Here is a tiny trained network, its code and every weight. The questions are about switching its units off for an input and a target symbol, where a switched-off unit gives its printed mean instead of its output.

import numpy as np


def w(rows, s, z=0):
    codes = np.array(rows[::2]) - 128.0
    scale = np.full(codes.shape[1], s)
    scale[-1] = z or s
    return codes * scale


def norm(h):
    return h / np.sqrt((h * h).mean(-1, keepdims=True) + 1e-5)


def f(y):
    return np.maximum(y, 0)


def softmax(a):
    e = np.exp(a - a.max(-1, keepdims=True))
    return e / e.sum(-1, keepdims=True)


def log_softmax(a):
    a = a - a.max(-1, keepdims=True)
    return a - np.log(np.exp(a).sum(-1, keepdims=True))


def net(x, mask):
    ids = ['αβγδεηθλμξπτψω'.index(c) for c in x.split()]
    T = len(ids)
    res = E[ids] + P[:T]
    u = 0
    for l in range(2):
        r = norm(res)
        for j in range(2):
            rows = slice(4 * j, 4 * j + 4)
            q, k, v = (r @ M[l][rows].T for M in (Q, K, V))
            z = softmax(np.where(np.tri(T) > 0, q @ k.T / 4**0.5, -1e9)) @ v
            o = O[l][rows]
            res = res + np.where(mask[u + j], z, o[:, -1]) @ o[:, :-1]
        u += 2
        y = f(norm(res) @ A[l][:, :-1].T + A[l][:, -1])
        res = res + np.where(mask[u : u + 16], y, B[l][:, -1]) @ B[l][:, :-1]
        u += 16
    return log_softmax(norm(res)[-1] @ U[:, :-1].T + U[:, -1])


Q, K, V, O, A, B = {}, {}, {}, {}, {}, {}
E = w([
[155,165,122,131],'α',
[129,131,24,118],'β',
[100,108,115,140],'γ',
[178,15,154,25],'δ',
[115,167,86,142],'ε',
[98,109,114,139],'η',
[117,171,88,139],'θ',
[105,108,113,124],'λ',
[124,162,25,83],'μ',
[111,185,95,134],'ξ',
[112,109,115,114],'π',
[213,21,252,115],'τ',
[148,169,130,7],'ψ',
[58,32,128,237],'ω',
],0.023)
P = w([
[108,9,122,132],'0',
[89,131,133,130],'1',
[93,134,136,134],'2',
[100,137,140,136],'3',
[104,137,143,137],'4',
[106,138,146,139],'5',
[110,138,151,141],'6',
[112,140,154,139],'7',
],0.012)
Q[0] = w([
[10,78,117,122],'L0H0',
[65,80,147,83],'L0H0',
[122,91,91,135],'L0H0',
[154,140,135,176],'L0H0',
[163,175,191,113],'L0H1',
[251,184,125,154],'L0H1',
[159,98,188,186],'L0H1',
[114,110,59,143],'L0H1',
],0.015)
K[0] = w([
[139,46,82,155],'L0H0',
[143,74,137,132],'L0H0',
[172,91,112,110],'L0H0',
[146,133,151,177],'L0H0',
[102,189,155,95],'L0H1',
[137,253,202,135],'L0H1',
[161,112,139,186],'L0H1',
[116,151,80,138],'L0H1',
],0.017)
V[0] = w([
[121,137,124,134],'L0H0',
[138,132,68,130],'L0H0',
[193,72,155,189],'L0H0',
[112,172,105,129],'L0H0',
[173,45,119,147],'L0H1',
[74,96,77,2],'L0H1',
[60,150,142,135],'L0H1',
[213,104,11,29],'L0H1',
],0.0081)
O[0] = w([
[162,119,167,78,124],'L0H0',
[179,197,135,34,151],'L0H0',
[86,193,156,1,127],'L0H0',
[192,124,224,33,101],'L0H0',
[140,227,182,44,187],'L0H1',
[59,144,163,235,254],'L0H1',
[151,119,98,140,145],'L0H1',
[164,172,247,144,184],'L0H1',
],0.005,0.0063)
A[0] = w([
[95,150,147,166,68],'L0N0',
[154,246,90,158,215],'L0N1',
[124,161,78,150,135],'L0N2',
[100,108,192,144,77],'L0N3',
[88,87,201,140,213],'L0N4',
[85,207,139,145,218],'L0N5',
[208,254,154,145,167],'L0N6',
[137,59,162,71,67],'L0N7',
[123,64,128,92,92],'L0N8',
[118,131,140,230,76],'L0N9',
[193,136,17,142,192],'L0N10',
[103,99,98,96,108],'L0N11',
[76,202,214,147,127],'L0N12',
[165,141,57,163,226],'L0N13',
[74,157,142,98,2],'L0N14',
[149,98,72,34,158],'L0N15',
],0.013,0.0036)
B[0] = w([
[114,164,91,123,179],'L0N0',
[116,100,166,43,218],'L0N1',
[153,137,205,67,176],'L0N2',
[127,150,164,152,181],'L0N3',
[151,183,107,153,240],'L0N4',
[141,46,82,73,254],'L0N5',
[123,71,255,173,178],'L0N6',
[161,175,112,116,168],'L0N7',
[185,156,118,146,159],'L0N8',
[136,87,134,72,189],'L0N9',
[73,135,165,144,184],'L0N10',
[137,86,120,148,154],'L0N11',
[52,74,83,131,239],'L0N12',
[47,119,172,102,183],'L0N13',
[121,126,133,107,169],'L0N14',
[114,54,30,84,167],'L0N15',
],0.009,0.0091)
Q[1] = w([
[155,82,253,176],'L1H0',
[82,137,79,149],'L1H0',
[161,68,148,159],'L1H0',
[89,99,166,71],'L1H0',
[194,119,175,141],'L1H1',
[135,124,90,79],'L1H1',
[66,127,126,172],'L1H1',
[125,154,212,115],'L1H1',
],0.018)
K[1] = w([
[104,33,182,97],'L1H0',
[151,158,75,131],'L1H0',
[150,5,89,89],'L1H0',
[64,192,90,65],'L1H0',
[145,97,162,91],'L1H1',
[164,148,82,121],'L1H1',
[46,121,85,148],'L1H1',
[86,169,189,57],'L1H1',
],0.018)
V[1] = w([
[123,65,84,198],'L1H0',
[147,19,109,127],'L1H0',
[75,202,67,134],'L1H0',
[191,2,80,251],'L1H0',
[162,58,154,150],'L1H1',
[90,207,208,121],'L1H1',
[152,179,40,117],'L1H1',
[162,71,41,123],'L1H1',
],0.0092)
O[1] = w([
[129,182,80,146,196],'L1H0',
[254,219,64,80,253],'L1H0',
[83,58,121,80,157],'L1H0',
[117,236,178,176,121],'L1H0',
[114,45,173,180,161],'L1H1',
[124,150,115,168,24],'L1H1',
[112,156,130,151,73],'L1H1',
[191,126,57,155,213],'L1H1',
],0.0075,0.0036)
A[1] = w([
[106,90,63,147,137],'L1N0',
[194,151,156,132,87],'L1N1',
[101,93,119,131,112],'L1N2',
[184,152,130,139,29],'L1N3',
[111,198,98,129,63],'L1N4',
[188,155,211,81,95],'L1N5',
[89,234,182,183,49],'L1N6',
[121,101,198,79,147],'L1N7',
[172,146,125,141,38],'L1N8',
[123,172,80,114,92],'L1N9',
[196,148,161,131,89],'L1N10',
[217,139,98,109,102],'L1N11',
[146,158,248,116,51],'L1N12',
[199,141,217,189,1],'L1N13',
[96,84,125,214,120],'L1N14',
[176,42,157,165,153],'L1N15',
],0.015,0.0061)
B[1] = w([
[199,198,187,193,234],'L1N0',
[173,136,84,72,148],'L1N1',
[157,181,142,124,197],'L1N2',
[133,94,103,81,138],'L1N3',
[164,169,238,71,150],'L1N4',
[51,99,103,232,179],'L1N5',
[43,104,99,56,152],'L1N6',
[147,139,167,114,254],'L1N7',
[112,96,121,85,134],'L1N8',
[196,124,157,112,167],'L1N9',
[197,120,119,90,149],'L1N10',
[206,56,166,127,181],'L1N11',
[105,97,175,255,156],'L1N12',
[189,254,177,14,138],'L1N13',
[202,55,105,253,180],'L1N14',
[68,227,75,116,202],'L1N15',
],0.0091,0.0072)
U = w([
[95,107,152,7,106],'α',
[109,129,254,146,124],'β',
[134,186,151,99,133],'γ',
[79,136,19,70,66],'δ',
[121,155,101,109,154],'ε',
[128,172,144,108,130],'η',
[124,168,100,116,190],'θ',
[63,249,157,106,63],'λ',
[144,112,138,204,252],'μ',
[195,157,232,128,66],'ξ',
[21,138,76,150,167],'π',
[126,157,115,111,159],'τ',
[109,44,79,125,44],'ψ',
[198,54,87,87,142],'ω',
],0.013,0.0031)

Each question gives the input, a string of symbols that net reads in full, and the target symbol t.
The units are the heads (4 rows each of Q, K, V and O) and the neurons (one row each of A and B). Each row of codes is followed by its name. A weight is (code - 128) times the scale printed after its matrix; where a second scale follows, it is the last column's (O, A, B and U).
mask holds one flag per unit, layer by layer, with each layer's heads first. A switched-off unit (its flag False) gives its mean, the last column of its rows in O or B, instead of its output. The means were averaged over made-up inputs and are rounded, as every weight is.
A unit's drop is (log p(t) with every unit on - log p(t) with that unit switched off) / (log p(t) with every unit on - log p(t) with every unit switched off).
The circuit of an input: a set's keep is (log p(t) with only the set's units on - log p(t) with every unit switched off) / (log p(t) with every unit on - log p(t) with every unit switched off). Starting from the 12 units with the biggest drops (on a tie, the unit counted first), units are removed one at a time, each time the one whose removal leaves the highest keep (on an exact tie, the one counted first), for as long as the keep stays at least 0.8.
circuit, biggest first: the units of the circuit, biggest drop first
unit that matters most: the unit with the biggest drop
top k neurons: the k neurons with the biggest drops, biggest first
k most important neurons of layer l: the k neurons of layer l with the biggest drops, biggest first
heads that matter: for each layer, one digit per head in row order, 1 if its drop is at least 0.15 and else 0, layers parted by /
input β β π, target β: circuit, biggest first => (L0H1)
input π π π ψ π, target π: top 2 neurons => (L0N12, L0N5)
input ξ π π π γ, target ξ: heads that matter => 11 / 10
input η γ ε π β γ θ θ, target β: 2 most important neurons of layer 0 => (L0N6, L0N12)
input μ λ π π δ π μ β, target α: heads that matter => 00 / 10
input ψ λ β ξ, target α: heads that matter => 00 / 00
input λ π μ β ε γ, target λ: top 4 neurons => (L0N6, L0N4, L0N5, L0N1)
input ψ θ γ, target ψ: top 2 neurons => (L0N6, L0N5)
input ξ λ π β δ η, target ξ: circuit, biggest first => (L0H1, L1H0, L0N4)
input μ π β η, target μ: heads that matter => 01 / 00
input ψ ε λ λ η, target ψ: top 3 neurons => (L0N6, L0N5, L0N9)
input π ψ θ γ δ ψ, target β: circuit, biggest first => (L0N6, L1N5)
input μ η μ λ, target μ: top 2 neurons => (L0N12, L1N14)
input ψ γ λ β θ λ, target ψ: top 2 neurons => (L0N6, L0N9)
input λ γ α λ, target λ: top 2 neurons => (L0N5, L0N1)
input γ τ ω ω θ, target α: unit that matters most => L1H0
input ψ θ η τ ω λ, target ψ: top 2 neurons => (L0N5, L0N1)
input ξ λ λ τ ξ ψ π, target ξ: top 3 neurons => (L0N6, L0N1, L0N5)
input π β β α γ λ, target π: 3 most important neurons of layer 0 => (L0N5, L0N12, L0N1)
input α μ ω λ ε γ, target α: unit that matters most => L0H1
input π α π, target π: top 3 neurons => (L0N5, L0N12, L0N4)
input λ λ δ λ τ π, target λ: top 2 neurons => (L0N5, L0N1)
input β β π π α μ ε π, target β: 2 most important neurons of layer 1 => (L1N7, L1N14)
input ψ λ τ π, target ψ: 2 most important neurons of layer 0 => (L0N5, L0N6)
input ξ λ π, target ξ: 2 most important neurons of layer 0 => (L0N6, L0N1)
input δ β π ψ τ μ π, target δ: top 2 neurons => (L0N12, L0N5)
input μ π λ θ γ, target μ: top 2 neurons => (L0N12, L1N14)
input δ λ θ λ, target δ: 2 most important neurons of layer 0 => (L0N12, L0N5)
